Each row has a hidden value; after the row comes its grade, the name of the range that the value falls in. Each part has its own.
[ 387  119  270   97  -92 -104   64   77   22   -4  289  108   18  137
  148  193   -3  204  -11  -45  153  291  468   82   22 -294  130  122
  144  151   29 -474 -153 -193 -384  242 -108 -177 -264 -326  150] : Sn
[ 636   19  272  499 -155   71  369  -54   90   67  282   -8  -42  167
  131  173  -91  264 -253  -86  158   96  210   10  102 -277  -33  -53
   72   48  -23   95   74   73 -562  121   57  -62 -273    9   99] : jl
[  84 -136   12   11   82  278  -21   84  -43  -85   45 -243  -48  130
  -43  132   24   67  -92   30  -31  -34 -358   27  -15 -218  166 -205
  327  -14 -456  355  150   72  -16   47  111  -67  -14   60 -116] : Fp
[ 461 -119  352  403 -180   13  290  -19   20   47  251  -12  -73  214
  162  239 -174  198 -190 -104   95  123  139   36  126 -172   14   29
   68  142   -3   99   39   49 -516  134    8  -73 -180 -112   81] : bg
[ 104   98   99  -93  100  -60  -61  154   24 -126  148   30   60   27
   53  169   23  117  153   30  -68  153  336   66  -72 -215  253  176
   37  272  153 -401 -144 -229 -145   35  -98 -105 -141 -272   34] : Zt
[  -1   96  129   33   49 -102  -61 -214  -14   35  139  281    2 -106
   58  -34  -78 -199  -28  -53 -112  -35  143   20   11  368  -91  110
 -425  -12  400 -211  143 -187   29 -159   41  259  303  -67  284] : Zj
[ 140   69  105 -117  110  292  -35  -33 -167   50  -12 -151  131  -35
   91  -28   -4 -146  -92    1   -4  -92 -280  136 -173   60  116  -49
  235  -22 -266   97  237  -92   -7   17   74   57    2   34  302] : Zj
[  64  271 -283  -38  166   -6 -105   94  199 -175  119   80  -30   38
  -61   59  295  207   51   41   91   63  334 -143    1 -391   79 -157
  316  -91 -189 -281 -107  -76  -43  133  108 -208  -75  -97 -240] : nm
[ 129   30   86  -47  188  -82  -31 -209 -112  149  159  116   87   29
  -39  -23  -28 -285 -165  -40  -78  -39  -37  138 -176  334  -22  -17
 -481  -20  314    0  306  -30   89 -300   86  293  342 -103  112] : dh
[ 121  111  -98  -74   79  308  -46   21 -183   18   55 -197  136 -184
 -135   67  178  177   44  142  -92 -166 -321  120  -15   42  168   84
   57  507  -96 -164 -254 -205   70 -138 -132   41 -161   62  459] : Sn
[  65  187 -189   60  174  227  -41   75  202 -243   36  -21  -37  -12
  -44   73  208  128   16   75   33  -29  115 -104   13 -369  125 -198
  352  -99 -274  -11   59  -71  -33  109  133  -88  -84   68 -146] : nm
[  46 -234  -22  290  -48   65   60 -312 -252  130  113   34 -113   67
 -158  114    3   22 -297  -54   -2 -280 -477  -60  219  401 -304 -165
 -165  140  -26  472  102  221  -66 -108  232  132  327   71  249] : Zt
[ -73 -221  -47  173  -79  126   83 -332 -184   73   37   33  -95  -40
  -99  -16  -30  -11 -266  -59 -109 -352 -470 -100  217  484 -353 -138
 -198   14  -58  503  163  217  -17 -173  272  201  367  155  234] : Fp
[ 137 -155   23 -103  -31  290   13  -90 -304  216   81 -297   84   34
  -79   49   61    5 -209   34  -37 -128 -642  166  -26  218   49  -58
   88  266 -382  246    5   53   66 -134  -31   47   38   16  297] : Fp
[ 641   27  263  571 -138   66  405 -121  115  102  277   28  -40  193
  145  199  -72  184 -316  -96  205   93  234    8  110 -204  -68  -59
   47   64   39  113  127   90 -582  111   57  -31 -220  -31  100] : jl
[-229 -155  -94 -233  -47 -209 -251 -203 -233  243  151  105 -102   93
  -55  -68    9 -155 -134 -117  -84  -39 -374  -63   65  469 -204  -75
 -158 -155 -145   87   39   93  250 -106  134    7  512 -124    0] : Jc
[-117  141 -140 -217  297  173 -214  195  -89  -39 -104 -219  116 -100
   52   31   13 -104  224   43 -216 -112 -273   13 -249  -56  358  112
  284  206  -57  -13   26 -201  166  -94   -2 -112    1   60   67] : Zt
[ 265 -179  334  -79   -7 -338 -129   43 -432  162  260   46   -5  326
   33  153 -178  105  -88 -175  104  136  -11  122 -115  -18  -25  -28
   32    4  -18  -20   48   91 -270  176  168 -172   94 -351  109] : Zj
[ -21   18 -144 -242  185   15 -279  154   97  -68  171  -86 -108  165
 -116    6  117    0   17   26  -58  170 -158  -17 -117 -326  232 -298
  153 -348 -435   51  134  -16  288  -19   89  -80  169   18 -462] : Fp
[  16  165 -111  146  312  162  -16 -135   -5  -88  -47   61   65 -195
  -76  -34    8 -154    5   36 -187 -324 -131  -29 -113  212    8  -37
 -270   76  353  173  267  -90   86 -294  194  292  231  237  217] : Sn
[ 263  255  109  109  -21   47   80  186  347 -267  180  105  -41  -31
  191   62  -10  257  148   -1  -21  223  608  -98   29 -544  202   61
  245 -140  -40 -373  -46 -233 -311  210   -4 -170 -324  -22 -112] : dh
[-194  -48 -102  223  -18   45  -74  -67   49 -189   51  147 -158   44
  -60  302  181  159   12   39   74  -51   75 -150  341   27  -58    2
  245  358  -22 -134 -257  -99 -124  201    3 -116   84 -234  114] : Tr
[ 238  209  125  -41   20  -68   12  250  385 -303  236  117  -75   35
  140    1  -47  264  174  -14  -91  287  645  -73  -45 -616  236  -27
   69 -324  -47 -363   24 -193 -203  109   30  -99 -222  -22 -362] : bg
[-135 -151  -15 -199 -108 -148 -225 -252 -297  318  213   96  -65   48
  -82  -29   24 -152 -166  -76  -59   -6 -432   36   98  552 -177   -1
 -264   30  -97  -37  -56    0  258 -138   -2   75  449 -147  229] : Zt
[ 410 -236  441  434 -289  121  284 -159  -45   64  276   23 -121  137
  118  199 -228  133 -269  -83   43   85  -63   61  245   27  -93    5
  -84   88  -60  228  106   47 -424  103   13   73  -74  -13  276] : Jc
[ 465  359   32  348  124  114  143  113  304 -219  164   96  -13   -5
   90   85   75  258   27   11  119   83  513  -87  -30 -577  141 -112
  242 -127   30 -209   73 -156 -363  178  105  -87 -317  108  -31] : Zj
[  66  -28   99  104 -274   37  -80  130  100 -193  230   79 -235   43
   66  134   -6  434   94  -24   24  186  138 -171  332 -387   20  -41
  422  -85 -436 -192 -299 -127 -209  390    7 -302 -201  -10   25] : Sn
[  90  -17   11    2   63   72 -127   37   20  -15  121  -47 -128  100
   26  -49  -83  -16  -60  -72  -63   25 -241  -85  -53 -181   55 -259
  190 -446 -372  309  284   60   68   57  234  -55  156  205 -200] : dh
[-214   57 -182 -423  286 -292 -334  166   -5  -92  138   67   21  116
 -124   85  155   -9  194   26 -145  142  214   15 -176  -95  230   27
 -130   95  132 -385 -117 -127  235 -147   -8  -86  227 -365 -365] : Fp
[ 244  -13  114  423 -100  120  176 -273   14   58  126  136 -120   33
   90   21  -87  -22 -285 -114   84 -136  -99 -117  174  144 -264 -168
   32 -226  -73  346  286  116 -260   85  260   89  150  174  207] : nm
[ -22  -64  -42  328  -23 -128  -49  -79  -82  -66  126  176 -170   86
  -77  252   48  234  -13  -49   55 -103   23 -172  281   56 -151  -19
   77  284  139   -7 -211    6 -213  141  121 -121  121 -126  146] : Tr
[ 134   80  214  -10  -54 -185  -84   42  148  -84  217  220 -147   20
  200 -153 -271   23   66 -164 -152  156  279 -139  -38 -181  -21  -65
  -80 -632  -15  -18  281  -64 -100   86  238  -19  134  145 -174] : dh
[-348 -128   61 -211  -33 -205 -252  -27  128 -136  120  244 -202  154
  127   54  -61 -174   35 -107  -82  210  195 -136  121   60  -20  -41
   88 -368 -160  -97  139  -54   97  164  119  -91  385 -287 -330] : Jc
[ 269  208   88  291   86  281  145   42  130 -131   67  -33   79 -114
   76  215   68  105   54   98    3  -10  188   60   34 -180  242  162
  125  455  177 -252 -103 -294 -251   27 -156   26 -287  -19  342] : Zj
[ 363 -240  350  237 -183  197  189  -55 -173   73  169 -157  -64  136
   94   99 -231  135 -228  -88   -9  -24 -327   69   82  -43  -35  -96
  118  -38 -301  430  195  130 -319   87  133    3  -75  108  204] : Fp
[ 117  159  -12 -177  188   36 -138  214  -28   68   23 -188   56  -38
  140 -141 -168  -33  163  -77 -238  -41 -231  -20 -312 -155  277    9
  139 -209 -105   99  178  -99   89 -132  102  -82   15  255  -95] : bg
[  -1   91 -150   89   69  183  -30 -287  -63   46   47   99  -15 -148
 -112  -98  127  -86 -181   13  -36 -275 -286  -53   81  342 -217 -169
 -166  -77  -32  156  159   -1  135 -165  185  248  294  198  293] : Zj
[ 301   38  -39  329  -75  323  231 -139 -140  100   81 -158   67 -189
  -75   87   58  259 -120   65  -77 -295 -347    8  149  161  -54   93
  -47  528   51  132 -191  -38 -202 -165  -33   75 -182  230  554] : dh
[ 381 -273  365  122 -230 -141   61   70 -153  116  364  -59 -146  348
   43  209 -180  273 -170 -123   83  255  -68   81  104 -226   34  -91
   64  -19 -285   98  -41  112 -318  170   17 -163  -68 -186  -81] : bg
[ -67  126 -238 -220  178 -108 -334   89   94   49  174   18 -114  141
  -66  -34  151  -72   24  -25  -12  173 -104  -95 -108 -198  154 -241
  176 -377 -343  -78   80  -47  313   14   89 -153  250  -11 -408] : dh
[ -91  217 -299  -67   49  -18  -25   19  318 -211   97  145  -61  -30
  -16   26  289  205   50   40    1   28  419 -193  133 -210  -14  -57
  159  -36 -100 -340 -183  -84  -40   40   48 -122   -2 -135 -266] : bg
[ -27  -31   89   -6   80  288  -42   12  -60  -62  -82 -143   -5  -62
  154  -35 -165 -145    1  -46 -165 -153 -354  -33  -83   34  105  -46
  289 -173 -261  372  321  -33   -4   31  186    8   86  218  127] : Zt
[ -99 -303   23  -78 -182  -54  -89 -237 -372  357  141  -66  -80  129
  -38   40  -43  -74 -248 -114  -41 -117 -659   21  149  568 -213  -18
  -79  151 -242  264  -53  153  100 -105   40    4  385 -107  230] : bg
[ -45  220 -272 -312  316 -282 -431  182  -13  -18  215   91  -21  164
 -200   89  298   77  151   40   63  206  166   -2 -171 -278  231 -152
   66  -13  -55 -488 -184 -168  277    6   -9 -174  161 -289 -315] : Tr
[-123   17  -34 -274  226   31 -296  127   75 -143   86  -16  -69  110
  -20   12   30 -156   71   10 -101  144  -59    7 -156 -216  246 -194
  147 -342 -291   21  248  -92  257   16  113  -22  220  -48 -340] : Zt
[ -65 -198  -90  141   66  -36  -66  -88 -213  -15   88    5  -87  201
 -158  316  144  112 -130   -5   94 -105 -188  -45  173   96  -82  -94
  164  371  -72  157 -122  126 -122   86  122 -130  168 -279   40] : nm
[ 203  -80  111 -100    7  281   36  -93 -221  133   94 -203  111   80
   -4   76   80  -71 -234   26   72  -19 -352  198  -71   92   70  -79
  176  138 -375  121  124   10  -38   -2   -4   37  -14 -114  258] : Zt
[ 479  124    0  385  136  195  348  -98   27  -51   61  -69   83  -54
  -27  -11  -27  207 -190  -26  -38 -324   15  -32  -75 -100 -106 -140
 -136   43  181  361  249  157 -374 -206  288  172 -112  294  129] : bg

[ 184  168  287  243  -95  -57  230   11   78  -91  -68  102  235  513
  -89  241 -379   13   16 -124 -371 -133  -54 -100  150 -210  -98  105
 -119  156 -114 -156 -233   31  107  296   51  -71 -118  282  -78] : <61>
[-523  -47  -24  134  301 -225   -6   28 -112    4  185  -42   74  299
 -152    6 -203  -57 -423 -137 -311   79  -52 -275  334 -180 -276  -76
 -222 -160 -268  286   35   -5  -79  108  -58  -89  -33 -271   58] : <46>
[-118  -60  -93 -259  141 -101 -184  -69    5  -25  148   48  -65   -6
 -154 -101  -54  -88 -161  -90    3   39  -50 -137   30  -38   85 -180
  137  -16   23  -38   93   43   34   -2  145   10   31    1  161] : <48>
[-241 -441  293  624  -71 -220 -160  361 -484 -300  200   32 -107  -44
   50  -45 -155   73   79  122  108   95 -284   89  228  155 -497  227
 -105 -325  -67  -84   21  230  425 -243    7 -290 -234 -131  165] : <46>
[-356 -274  -16   21   54   57   40   73 -108  119  262  -49 -272   37
  -94  193 -190   59  -95  -48 -276   -3 -209 -108  170   27 -130   35
  -47 -150  111  301  143 -150  -95  -87  170  168  -80 -140   79] : <59>
[-350 -310  -32  292   55 -139  -45   89 -109   53  332  104 -204   74
  -67  170 -106  -23    7   63 -275   31 -186  -64  163   65 -190  -78
 -143  -53  203   50    5  -46  -18 -132   90  -92 -235 -289   85] : <54>
[-166 -281 -190   32  250  235 -126  207  -96  -66  319  128 -459 -190
  135  -91  151  -35   51  -77  106   63   91 -113  -11   75  354  214
  226 -241 -162  108  176 -169  142 -171  204   21  231 -536  146] : <59>
[-298 -289  221  -65 -144 -144    1  128 -167  123  171   89 -195  -14
 -104  -39 -223  128  -18  103 -174  -48 -226  126  343   44 -236  -25
 -177 -175   77  383  107   10 -111 -164 -104   91  -56    7   83] : <61>
[-271 -126  171  312  -96 -423 -169 -154  248 -210  -58  350   25   -5
   -1  -42 -252   22  212    8   15  301    8  143  164  -69  -73 -483
 -284  155  -75  -47 -259  152    6 -167 -288 -346 -276  -50  -47] : <59>
[ 318 -114  525 -194 -134   81   94  282  -54   73  132   94  -47   10
  -39 -116  -96   56   44  -32  -94 -182   19  100   39  -66  229  140
   -8 -151 -106  -25  172  106  -22   38    1   42  140  253   63] : <47>
[ -49   34  172  -94 -114  -59  146 -113    8   28  -82  165  186  172
 -185  111 -206   29 -114  -59 -209  -42  -56 -114  120  -82    6 -246
  -49  246  115 -258  -68   61   40  109  -40  115 -187  232  -39] : <59>
[ 167  -24  296  -74   97  -27  -67   35  209  -42  211  -19  -84   49
 -113   23 -182  -22   -9 -229 -110   54   -7  -24 -123 -167  209  -87
   68  -63  -49  -91   20   97   14   70   91   23  -27  250   52] : <46>
[ -36   53 -299   62  231  152   -7  -46   -1 -114   61   54  -18  182
  -40  172  -26 -142  -54 -152  -80  -20   88 -350 -114  -69  229   47
  271   62  -74 -297  -40 -161  242  147  441  -25    8 -122  152] : <66>
[ -89 -167   38  255 -155  195  148   94  -77 -110 -118  205  -43   88
   80  217 -111   54  178   22  -90 -118  -31  -50  122  104   88  104
    2   53  -66 -143  -38 -166  127  -15  173  -91  -66  -96  -18] : <46>
[ -24 -142   10 -105  -35   81   28   34  128  -82  101  151 -105  123
  -25  177  -58  -41  -86  -89 -214  -86  -76 -130   56  112  188  -70
  -98  159  122   14  100  -44 -201   12  185 -144  -22 -193 -119] : <48>
[ -89 -211  107 -153  -36  248  120  162 -297  166   39   81  -19  -22
  -37  -13  -17  -26  -94   42  -90 -186  -36 -149  129   18  123  112
   81 -109  -97  -68  314 -114   28   34  190  102  145  -79  167] : <59>
[-188 -214  -80    3   56   58   13  -14   94  -78  247   45 -316   61
  -11  248 -182   24  -64 -142 -241  131 -155 -170   41   49   38  -16
  -83   81  153  238   88  -79 -131  -88  202   38  -82 -279  -77] : <54>
[-352 -361   80  554   47 -306 -135  155 -388   87  306  133  -12   17
  -60  -51  -56  -64   99  214 -130   33 -193   32  266   19 -428  -62
 -102 -196   40 -233  -35   70  242 -140  -97 -187 -238 -239  269] : <66>
[ 135 -187    8   16 -206  254  -25  -79  143 -136 -110  162 -169 -181
   41  221  -87   24  363  -45  109  -18  -64   31 -194  136  328 -106
  251  149  141 -363    0 -129  162  -99  335   -2 -115  184   58] : <57>
[ 226 -130   12  -52 -102  124  -47  -68   42 -106  -14   71  -89  -92
   39   65  -67   -8  197  -80   35   28  -76  -36  -62   60  154   -6
  185   94  -29 -236   57  -49   74  -11  164   17   81   58   40] : <62>
[-163 -208   99   75  -70 -200  -75  -28  -51    8   68  107  -26  -47
  -46  -43 -120   30   60   37  -93   78 -115   46  216   22 -165 -183
 -113  -30  -51   24    8   24  -63 -100 -139  -65  -51  -52   56] : <47>
[-110  -40   53  317 -139 -162  -33  -40  134 -206 -222  -49  210  235
  -91  363 -318  -17  170  -37 -169  -83  -95  -54    3   30 -194 -177
  -85  -35  -56 -137 -184 -102    8   70  410 -364 -314  415  104] : <66>
[-306 -212 -321    3  -64  209   75  -25 -332  -50 -144  263  -33    4
   76   63   -2  -59  -24  126   26  -44  -45 -271  212  143   32   52
   79  138  -68  -99  177 -195  154  -48  255  -54   84 -440  116] : <62>
[ 188  109  177 -117  -39   -3  -22    5  -96 -141 -322   91  350   10
  -40 -213  -33  -39    8  -70  198  -81  182  -75   41 -103  166  -68
  195  -60 -457 -404    5   48  235  161   35 -106  180  340  166] : <59>
[-501 -387  -74  224  -38 -226  -78  -56 -130  165  308   79 -277  -24
  -91  125 -213   54   69  123 -286  113 -333   47  333   67 -410 -167
 -187  -61  226  281   15  -88 -117 -219  -95   66 -213 -273   96] : <62>
[ 122  239  -59 -324   83   77   -1 -234   91  -43 -289  -11  191   38
  -85 -123 -176  -17   -9 -221  112   53  176 -177   -3 -256  227  -97
  326   -5 -457 -140  -30 -114  163  218  104  204  272  371  176] : <50>
[-138   87 -126  -11  166  -39  -92 -229  -24  -76  -50   18  -38   35
  -61  -91 -311   -6   46 -174  106  265   15 -161   56 -296  -24  -38
  274  -50 -322    5  -87  -53  353   73   64  226  105  127  239] : <59>
[-584 -307  -57  321   49 -170  -59   18  -71   81  268  158 -233   61
 -106  176 -210    7   32   85 -240   73 -190  -22  214   10 -214 -190
 -156  -68  209  149  -56  -86   34 -178   65  -56 -334 -233  133] : <46>
[-141   40  180  109  416   23  187  263 -227  105  417  112  -22  423
  -25 -155 -106  -98 -449 -186 -372   11  127 -344  295 -361   54  332
 -151 -144 -410  202  132   63   73  254 -170   65  270 -543   14] : <50>
[ 201 -176  166  -63 -144  305   81  103  -45   47  -19  149  -69 -107
   25   73   14   -4  202   -7    5 -177    8   -2  -77   70  344   52
  200   14   -5 -342  143 -113   97    8  216   51   69  106   91] : <46>
[-200  -84   60  -98  291   35   17   44 -148  116  278   47  -47   87
  -84 -160  -41  -92 -337 -152 -167   64    3 -249  185 -203   72   21
    5  -80 -254   44  218   28   14  112 -114  114  192 -342   85] : <57>
[  -9  -11 -159   66  136   47  -28  -65   20  -99   26   32   43  110
  -37  120  -33  -98  -30 -133  -93   12   30 -241  -34  -29  112  -49
  148   58 -107 -266  -20  -99  101  106  245  -66   10  -73   81] : <66>
[  93 -201 -106   -8 -258  155 -135 -205  223 -120 -210   37  -75 -277
  -53  299  -43   15  436  -17  134  -69 -131   88 -252  242  226 -324
  330  126  242 -507  -65 -196   90 -128  427  -42 -244  441  129] : <57>
[-189 -317   39  263   35  -53  -13  161  -97  -11  330   95 -186   79
  -16  182  -45  -35  -22   21 -272  -14 -166  -89  111  115  -94    4
 -152  -24  174  -17   73  -14  -60  -98  124 -156 -169 -329    7] : <54>
[-144 -242 -173  -60   71   24 -227   36  -29 -212   87   75 -247 -145
   63  -50  -12  -48   37  -50  155  105  -53  -89   18  129  111   -1
  116 -105 -105  104  150  -49   50 -157  258 -173  110 -259  124] : <61>
[ 399  222  121 -313  -25   99    0  -44   22 -242 -340   79  284   63
    0 -200  -62  -44  -23 -182  218  -54  214 -149  -44 -131  325   40
  270   45 -485 -323   26   55  213  228  128  -55  319  334   86] : <62>
[   3    4  210  345   28   88  278  212 -135  -41   58  155   57  402
   64  125 -202   32  -34  -72 -332 -119   42 -146  272 -149  -32  331
 -151  -31 -306   33  -80  -73  107  192  -35  -52   81 -202  -70] : <66>
[ 211   44  -77 -329   86  346   85   40  115 -214   87  -84 -236  178
  -19  219 -164   22 -176 -327 -116  -60  -64 -283 -102    8  308  298
  233   57  -15  151  136 -100   20  140  455  186  194   19  -86] : <48>
[ 207  -16  344   -3   13 -218  -89   26  240 -155  157  -14  -42   75
  -66  -25 -216   47   30 -210 -121  122  -33   68    7 -119   26  -95
  -84  -50 -126   44  -85  170  -76   25 -105  -75  -15  231  -58] : <47>
[ -17   95  -29  -90   69  -19  -35 -121    4 -114 -126   73   53   64
  -49  -74 -218   -9   22 -134   82  118   82 -143   35 -194   93  -46
  190  -11 -292  -65  -57  -28  240   88  113   78  101  170  166] : <66>
[ 285   56  111 -199  -44   57  -26  -25  -21 -175 -184   67  185   34
    1 -133  -43  -40  -26 -128  105  -46   61 -106   36  -35  169   20
  159   49 -322 -259   73   53   96  146   58  -73  241  153   35] : <61>
[-139   53  211  374  -58 -326   -4  -32   52 -165 -212  -94  461  478
 -152  291 -465 -117  -42  -52 -312  -68 -112 -168  121 -172 -404 -179
 -284  -49 -249  -80 -122   35  -42  249  328 -523 -287  416  139] : <47>
[ -83   30  123   33  185    2  140  168 -133   11  229  164  -60  302
  -38  -69 -144  -17 -217 -100 -237  -23   73 -198  218 -213   74  209
  -61  -49 -208  128   11   31  125  134  -47   65  123 -254   29] : <47>
[-223 -185  -74 -312  271   64  -98   16 -182   82  287  119 -200 -159
  -41 -275   77  -79 -307 -109   39  173   35 -237  113  -83  205  -63
  102  -53 -147   71  325   45   19  -61  -79  176  254 -461  117] : <59>
[-377   11  -72   75  281 -296  -48  -12  -80  -13  180  -52  100  299
 -164  -23 -173  -68 -363 -122 -292   70  -39 -253  295 -169 -281  -90
 -163 -127 -234  216  -27   15  -68  120  -41  -90  -11 -182   81] : <47>
[ -75 -296  487 -239 -205   79  143  308 -320  165   95  129 -106  -63
  -37 -156 -174  118  -90  101  -90 -130 -100   66  271   -8   -3  137
 -164 -210  -90  292  356   79  -76  -96  -60  113  130   44  101] : <66>
[-118 -236  -93  117 -139  230  142   78 -291   25 -138  186   35  -18
   92   89   49   -1   92  114  -59 -158  -30 -130  210  166   30  103
   46   31 -135 -202  140 -217   61  -13  132  -41  104 -267   61] : <66>
[-198 -180 -168 -200   76  -26 -163    7  -67  -47   99   92 -161 -147
  -68  -73   48  -39  -51   -1   78   22   -5 -103   28   99  134 -144
  143  -75   25  -11  119  -54   38 -133  203  -19   23 -115  175] : <47>
[ -69 -137  -48 -140   63  191   53  -75  219 -100  124   15 -232   50
    7  260 -162    5 -113 -258 -217  117  -81 -227  -34   20  221  -53
  -44  148   32  176  153 -112 -225    8  221   47   29 -219 -157] : <59>
[  90   80  305 -116 -153  -41  241  -64  -24   43  -62  192  210  222
 -172   69 -210   78 -139  -78 -258  -65  -45  -88  172 -114   13 -149
  -81  283   91 -269  -85  120   49  153 -183  205 -128  246 -122] : <50>
[  41    4  112   65   -6 -117  -57   22 -118  -95 -126  158  218   50
  -33 -154  -60  -65   51   13   84  -18  101  -62   88  -91   40  -89
   81  -38 -289 -320  -38   59  221   74   17 -168   49  121  182] : <54>
[-202  -59  -31 -191  192 -129 -112   14  -45    3  180   46  -47   34
 -147 -102  -58  -71 -226  -85  -63   57   25 -180   62  -90   70 -153
   40  -85  -59   40  100   43   18    0  110   -2   13  -61  163] : <54>
[-129 -192   -3  187 -145  243  133   77  -99  -79 -112  241  -78   27
   75  184  -75   29  172   45  -39 -122  -27  -63   99  110  157   74
   51   71  -38 -175   16 -176  156  -38  202  -71  -54 -138   25] : <57>
[-231 -223 -134 -157   27   -6 -204 -146   43  -85   -9   22  -86 -227
  -85   20  -28  -57  -18  -67  110  110  -97 -102  -44  100   96 -324
  134   12   26 -133  153  -45  -12 -126  210  -67  -70   -2  142] : <57>
[  22 -149   13   75 -130  161   37   19   30 -112  -60  186 -115  -26
   43  170 -104   22  219  -18    2  -27  -12  -41  -42   80  210  -14
  108   85   39 -189   -9 -112  129  -58  258  -43  -70   23   44] : <50>
